Here is a tiny trained network, its code and every weight. The questions are about switching its units off for an input and a class, where a switched-off unit gives its printed mean instead of its output.

import numpy as np


def w(rows, s, z=0):
    codes = np.array(rows[::2]) - 128.0
    scale = np.full(codes.shape[1], s)
    scale[-1] = z or s
    return codes * scale


def norm(h):
    return h / np.sqrt((h * h).mean(-1, keepdims=True) + 1e-5)


def f(y):
    return np.maximum(y, 0)


def log_softmax(a):
    a = a - a.max(-1, keepdims=True)
    return a - np.log(np.exp(a).sum(-1, keepdims=True))


def net(x, mask):
    res = np.array(x, float).reshape(1, 8) / 4 @ E
    u = 0
    for l in range(3):
        y = f(norm(res) @ A[l][:, :-1].T + A[l][:, -1])
        res = res + np.where(mask[u : u + 10], y, B[l][:, -1]) @ B[l][:, :-1]
        u += 10
    return log_softmax(norm(res)[-1] @ U[:, :-1].T + U[:, -1])


A, B = {}, {}
E = w([
[125,135,119,131,141,125,138,139,123,120],'x0',
[135,131,111,155,145,106,120,142,96,132],'x1',
[154,234,132,30,155,182,29,117,46,110],'x2',
[226,157,149,133,76,70,179,164,101,186],'x3',
[127,16,111,85,84,227,126,254,40,160],'x4',
[133,124,126,137,123,124,118,125,120,136],'x5',
[130,126,138,118,107,142,126,113,141,121],'x6',
[126,131,124,126,117,132,135,128,130,96],'x7',
],0.0082)
A[0] = w([
[152,100,162,141,117,122,72,138,86,70,181],'L0N0',
[137,68,119,49,124,133,87,209,100,120,2],'L0N1',
[97,70,140,79,100,163,147,218,70,133,134],'L0N2',
[161,96,111,163,122,110,133,121,158,192,172],'L0N3',
[215,98,194,109,90,112,177,226,133,128,95],'L0N4',
[254,178,180,88,54,57,209,185,110,159,203],'L0N5',
[130,166,141,133,129,91,105,115,146,122,146],'L0N6',
[119,12,129,184,108,198,180,201,122,142,79],'L0N7',
[85,133,113,181,101,98,177,132,189,154,126],'L0N8',
[142,96,90,207,147,93,166,28,187,121,138],'L0N9',
],0.0091,0.0036)
B[0] = w([
[143,143,139,136,207,117,175,125,163,186,166],'L0N0',
[202,113,150,175,158,220,122,146,154,41,195],'L0N1',
[144,154,122,204,74,149,130,99,82,142,233],'L0N2',
[92,199,125,156,117,142,165,142,123,56,176],'L0N3',
[99,179,90,186,70,179,143,75,112,110,202],'L0N4',
[159,173,151,120,98,73,95,190,226,178,245],'L0N5',
[146,84,94,50,142,146,62,139,196,73,164],'L0N6',
[10,118,88,18,86,2,86,107,138,155,229],'L0N7',
[181,67,175,188,104,165,140,174,130,129,187],'L0N8',
[182,120,140,160,166,168,206,127,102,185,213],'L0N9',
],0.0083,0.011)
A[1] = w([
[164,46,148,127,158,167,183,75,56,101,65],'L1N0',
[116,106,120,167,173,172,213,85,50,128,36],'L1N1',
[158,160,125,8,212,74,106,130,173,139,110],'L1N2',
[70,92,170,187,109,128,161,44,112,99,95],'L1N3',
[120,122,146,88,140,148,61,108,70,138,17],'L1N4',
[132,109,75,115,159,206,63,7,89,100,32],'L1N5',
[156,121,191,181,80,205,90,147,173,108,95],'L1N6',
[2,74,100,91,133,122,110,137,123,91,3],'L1N7',
[86,85,151,135,145,115,224,146,178,172,129],'L1N8',
[185,126,152,189,140,233,139,167,161,158,143],'L1N9',
],0.0077,0.0044)
B[1] = w([
[1,139,91,159,177,174,130,50,124,108,161],'L1N0',
[76,102,138,148,162,192,105,50,160,73,162],'L1N1',
[102,174,114,123,102,153,108,68,166,213,198],'L1N2',
[134,64,103,123,225,70,77,105,99,97,173],'L1N3',
[88,130,167,185,114,175,179,140,121,67,151],'L1N4',
[86,160,98,156,101,164,245,152,115,133,199],'L1N5',
[122,124,126,131,194,110,181,167,95,118,207],'L1N6',
[200,98,148,25,124,106,98,168,132,122,176],'L1N7',
[199,137,110,153,212,191,116,103,106,70,207],'L1N8',
[97,63,142,101,179,78,147,202,82,40,255],'L1N9',
],0.0098,0.0072)
A[2] = w([
[71,147,94,131,175,193,175,105,86,123,77],'L2N0',
[184,125,175,145,132,183,139,233,119,73,111],'L2N1',
[145,155,154,73,140,120,30,127,167,157,3],'L2N2',
[187,103,150,163,143,156,124,162,103,152,142],'L2N3',
[167,36,106,136,101,140,146,216,144,97,200],'L2N4',
[178,175,152,105,99,229,78,177,62,133,84],'L2N5',
[77,148,111,99,249,161,177,108,130,90,93],'L2N6',
[176,154,168,178,173,95,90,106,182,111,180],'L2N7',
[50,57,125,126,185,122,137,81,43,92,171],'L2N8',
[117,201,136,135,166,176,170,78,151,165,117],'L2N9',
],0.012,0.0042)
B[2] = w([
[71,135,111,165,103,162,113,76,110,141,217],'L2N0',
[162,85,172,146,217,83,177,76,180,95,225],'L2N1',
[106,109,91,99,138,201,82,160,129,143,159],'L2N2',
[133,113,145,85,95,102,179,139,162,124,171],'L2N3',
[151,197,101,127,96,67,131,138,111,181,231],'L2N4',
[204,68,152,156,247,140,174,106,191,99,183],'L2N5',
[101,161,102,173,73,135,155,120,101,179,249],'L2N6',
[157,90,138,77,181,216,99,132,89,72,196],'L2N7',
[99,111,210,72,147,175,42,120,111,71,245],'L2N8',
[92,115,79,149,45,44,125,159,114,171,192],'L2N9',
],0.012)
U = w([
[31,64,195,185,189,199,151,55,66,48,96],'0',
[52,191,74,196,2,47,175,143,103,186,246],'1',
[218,108,187,163,174,65,211,169,181,78,180],'2',
[156,181,82,57,119,192,54,177,200,182,3],'3',
[57,46,187,42,63,66,41,165,57,59,68],'4',
],0.015,0.0051)

Each question gives the input, the list of numbers given to net, and the class t.
The units are the neurons (one row each of A and B). Each row of codes is followed by its name. A weight is (code - 128) times the scale printed after its matrix; where a second scale follows, it is the last column's (A, B and U).
mask holds one flag per neuron, layer by layer. A switched-off neuron (its flag False) gives its mean, the last column of its row in B, instead of its output. The means were averaged over made-up inputs and are rounded, as every weight is.
A unit's drop is (log p(t) with every unit on - log p(t) with that unit switched off) / (log p(t) with every unit on - log p(t) with every unit switched off).
The circuit of an input: a set's keep is (log p(t) with only the set's units on - log p(t) with every unit switched off) / (log p(t) with every unit on - log p(t) with every unit switched off). Starting from the 12 units with the biggest drops (on a tie, the unit counted first), units are removed one at a time, each time the one whose removal leaves the highest keep (on an exact tie, the one counted first), for as long as the keep stays at least 0.8.
circuit, biggest first: the units of the circuit, biggest drop first
most important unit: the unit with the biggest drop
top k neurons: the k neurons with the biggest drops, biggest first
k most important neurons of layer l: the k neurons of layer l with the biggest drops, biggest first
drop of u: that unit's drop, to one decimal
input [-5,2,-7,5,1,-8,-1,0], class 1: most important unit	L0N7
input [-4,4,-5,0,4,0,8,-2], class 4: top 2 neurons	L0N7; L0N5
input [-5,-3,2,-1,0,1,-5,-4], class 1: top 2 neurons	L0N8; L0N2
input [-8,5,-8,-8,1,-3,0,8], class 4: circuit, biggest first	L0N7; L1N7
input [-4,6,6,1,0,-8,4,3], class 3: 2 most important neurons of layer 0	L0N2; L0N8
input [-8,4,-1,-7,7,-8,-7,-8], class 4: top 2 neurons	L0N7; L0N5
input [-4,-2,8,-2,-8,3,8,3], class 1: top 3 neurons	L0N5; L1N5; L2N9
input [1,5,-7,1,6,-2,-4,-1], class 1: top 4 neurons	L0N7; L1N9; L2N7; L2N4
input [-5,4,4,0,-8,3,2,-3], class 1: top 4 neurons	L0N5; L2N9; L1N5; L2N8
input [2,-3,7,3,0,-8,3,5], class 3: top 2 neurons	L1N2; L0N8
input [0,-7,-2,0,5,8,6,2], class 4: top 4 neurons	L0N7; L0N5; L2N6; L1N3
input [6,6,5,3,0,8,0,8], class 3: top 2 neurons	L1N2; L0N8
input [-3,5,-8,0,-4,-8,-8,-2], class 0: top 3 neurons	L0N5; L0N9; L1N1
input [-3,-6,-8,4,8,7,6,2], class 1: most important unit	L0N7
input [5,-6,3,-1,-8,-7,3,-3], class 1: top 2 neurons	L0N5; L2N9
input [0,3,0,-8,1,7,5,-7], class 4: 2 most important neurons of layer 1	L1N7; L1N8
input [7,6,-3,-1,1,0,-4,-3], class 4: 2 most important neurons of layer 0	L0N5; L0N7
input [0,-6,1,-8,-1,-8,-3,-1], class 1: 2 most important neurons of layer 0	L0N8; L0N7
input [4,-5,-3,0,6,2,3,5], class 4: top 3 neurons	L0N7; L0N5; L2N6
input [4,-2,3,6,-1,-8,3,8], class 3: most important unit	L0N5
input [1,3,6,1,1,2,-7,-5], class 2: drop of L0N7	1.9
input [1,2,4,1,-2,-8,-7,6], class 3: drop of L1N1	0.0
input [8,7,7,4,2,-5,6,-3], class 2: drop of L0N7	1.5
input [1,0,-6,-3,6,-7,2,-2], class 4: drop of L0N7	0.7
